Below are the code and all the weights of a small trained network. Each question names an input and a class and asks about switching units off, where a switched-off unit gives its printed mean instead of its output.

import numpy as np


def w(rows, s, z=0):
    codes = np.array(rows[::2]) - 128.0
    scale = np.full(codes.shape[1], s)
    scale[-1] = z or s
    return codes * scale


def f(y):
    return np.maximum(y, 0)


def log_softmax(a):
    a = a - a.max(-1, keepdims=True)
    return a - np.log(np.exp(a).sum(-1, keepdims=True))


def net(x, mask):
    res = np.array(x, float).reshape(1, 8) / 4 @ E
    y = f(res @ A[0][:, :-1].T + A[0][:, -1])
    res = res + np.where(mask, y, B[0][:, -1]) @ B[0][:, :-1]
    return log_softmax(res[-1] @ U[:, :-1].T + U[:, -1])


A, B = {}, {}
E = w([
[155,38,129,200,42,117,98,107,185],'x0',
[80,52,42,133,207,119,55,138,120],'x1',
[138,211,63,222,53,92,71,253,65],'x2',
[125,128,128,131,127,131,131,128,127],'x3',
[102,67,97,145,118,159,227,149,67],'x4',
[99,115,218,195,166,152,95,123,72],'x5',
[128,130,127,128,127,126,128,129,129],'x6',
[112,100,180,136,175,89,168,239,215],'x7',
],0.0049)
A[0] = w([
[134,25,147,186,48,139,112,68,204,65],'n1',
[144,142,171,125,91,129,172,107,134,67],'n2',
[114,38,53,122,222,119,71,120,131,13],'n3',
[142,137,95,104,106,137,112,8,82,59],'n4',
[117,108,198,158,177,145,100,113,90,153],'n5',
[121,104,206,159,167,145,111,101,102,129],'n6',
[133,173,184,87,142,116,30,74,203,112],'n7',
[132,155,133,104,171,132,149,113,111,146],'n8',
[141,135,38,54,116,133,170,108,213,115],'n9',
[124,114,148,119,142,116,138,178,182,3],'n10',
[122,135,105,129,106,133,117,55,98,36],'n11',
[145,164,202,112,73,124,196,90,145,13],'n12',
[129,103,159,120,179,115,172,173,212,66],'n13',
[129,144,108,129,116,128,119,87,99,1],'n14',
[133,73,170,73,182,133,168,32,163,4],'n15',
[105,50,123,124,116,145,242,119,63,99],'n16',
[110,189,126,81,215,145,165,108,102,42],'n17',
],0.011,0.0025)
B[0] = w([
[124,197,117,4,202,84,136,156,79,228],'n1',
[83,170,132,123,113,174,125,100,146,167],'n2',
[92,241,180,151,100,211,152,74,166,220],'n3',
[82,29,186,134,147,178,122,185,130,219],'n4',
[146,88,144,122,55,59,136,92,135,186],'n5',
[129,84,145,125,71,68,127,73,110,184],'n6',
[192,96,34,172,194,158,159,104,170,214],'n7',
[102,131,91,57,136,135,135,131,107,179],'n8',
[144,76,162,142,49,31,128,50,103,228],'n9',
[139,105,200,169,165,151,101,157,90,163],'n10',
[116,88,189,139,155,137,132,183,139,175],'n11',
[71,199,158,147,104,191,125,72,159,192],'n12',
[97,43,195,134,158,171,113,169,113,213],'n13',
[129,116,183,160,150,131,123,171,138,151],'n14',
[121,170,64,180,53,126,98,224,99,254],'n15',
[210,104,51,178,201,137,117,94,189,231],'n16',
[135,190,141,32,189,86,129,152,102,207],'n17',
],0.018,0.007)
U = w([
[95,36,223,143,180,180,107,196,116,89],'0',
[80,223,163,142,100,206,154,56,178,95],'1',
[133,179,112,16,196,74,139,150,68,93],'2',
[147,171,45,214,30,107,71,254,80,152],'3',
[221,84,46,170,204,143,154,76,202,102],'4',
[142,59,160,118,35,32,140,38,108,105],'5',
[124,105,126,106,133,136,143,113,134,255],'6',
],0.0077,0.0087)

Each question gives the input, the list of numbers given to net, and the class t.
The units are the neurons (one row each of A and B). Each row of codes is followed by its name. A weight is (code - 128) times the scale printed after its matrix; where a second scale follows, it is the last column's (A, B and U).
mask holds one flag per neuron, in row order. A switched-off neuron (its flag False) gives its mean, the last column of its row in B, instead of its output. The means were averaged over made-up inputs and are rounded, as every weight is.
A unit's drop is (log p(t) with every unit on - log p(t) with that unit switched off) / (log p(t) with every unit on - log p(t) with every unit switched off).
The circuit of an input: a set's keep is (log p(t) with only the set's units on - log p(t) with every unit switched off) / (log p(t) with every unit on - log p(t) with every unit switched off). Starting from the 12 units with the biggest drops (on a tie, the unit counted first), units are removed one at a time, each time the one whose removal leaves the highest keep (on an exact tie, the one counted first), for as long as the keep stays at least 0.8.
units of the circuit, in order: the units of the circuit, biggest drop first
k most important neurons: the k neurons with the biggest drops, biggest first
drop when u is switched off: that unit's drop, to one decimal
input [0,5,2,-4,-7,-5,-3,4], class 4: units of the circuit, in order -> n7
input [7,4,7,2,3,-7,-8,8], class 0: 4 most important neurons -> n15; n10; n13; n17
input [8,-4,7,0,-4,-3,3,-5], class 2: 2 most important neurons -> n1; n15
input [0,0,6,1,8,0,4,7], class 4: units of the circuit, in order -> n15; n16
input [8,-8,7,0,-3,-3,-7,1], class 1: units of the circuit, in order -> n12; n15
input [4,-1,-1,-1,3,7,3,-7], class 0: 4 most important neurons -> n4; n9; n11; n14
input [-7,-1,-7,5,-7,4,6,-8], class 0: 3 most important neurons -> n4; n11; n1
input [-6,2,3,5,-5,7,-4,5], class 5: units of the circuit, in order -> n5; n6
input [3,-5,4,1,-4,-8,6,7], class 5: 2 most important neurons -> n9; n4
input [5,5,-1,0,-3,4,-5,-1], class 1: 4 most important neurons -> n3; n17; n9; n16
input [-4,5,-5,-2,7,-8,7,-2], class 5: 3 most important neurons -> n9; n7; n1
input [-4,-6,4,-1,8,-8,-6,1], class 4: 2 most important neurons -> n16; n15
input [-7,-7,4,2,-6,8,1,-4], class 5: 4 most important neurons -> n5; n3; n1; n6
input [2,6,-2,-5,7,6,2,2], class 4: units of the circuit, in order -> n16
input [-3,-7,-4,5,-2,-4,3,-7], class 0: 3 most important neurons -> n4; n3; n11
input [2,-8,-1,-7,6,-1,-6,5], class 1: 4 most important neurons -> n12; n2; n7; n4
input [-6,-1,4,2,-4,-5,-2,6], class 0: units of the circuit, in order -> n13; n10
input [-6,1,4,7,0,-7,-2,1], class 5: units of the circuit, in order -> n9; n15
input [-6,4,4,1,2,-2,3,-8], class 0: drop when n1 is switched off -> 0.1
input [2,-8,4,1,-7,2,4,7], class 1: drop when n4 is switched off -> 1.1
input [2,-7,-4,0,-3,-7,6,2], class 1: drop when n9 is switched off -> -0.3
input [3,6,-4,-2,-1,-8,-5,-5], class 5: units of the circuit, in order -> n9
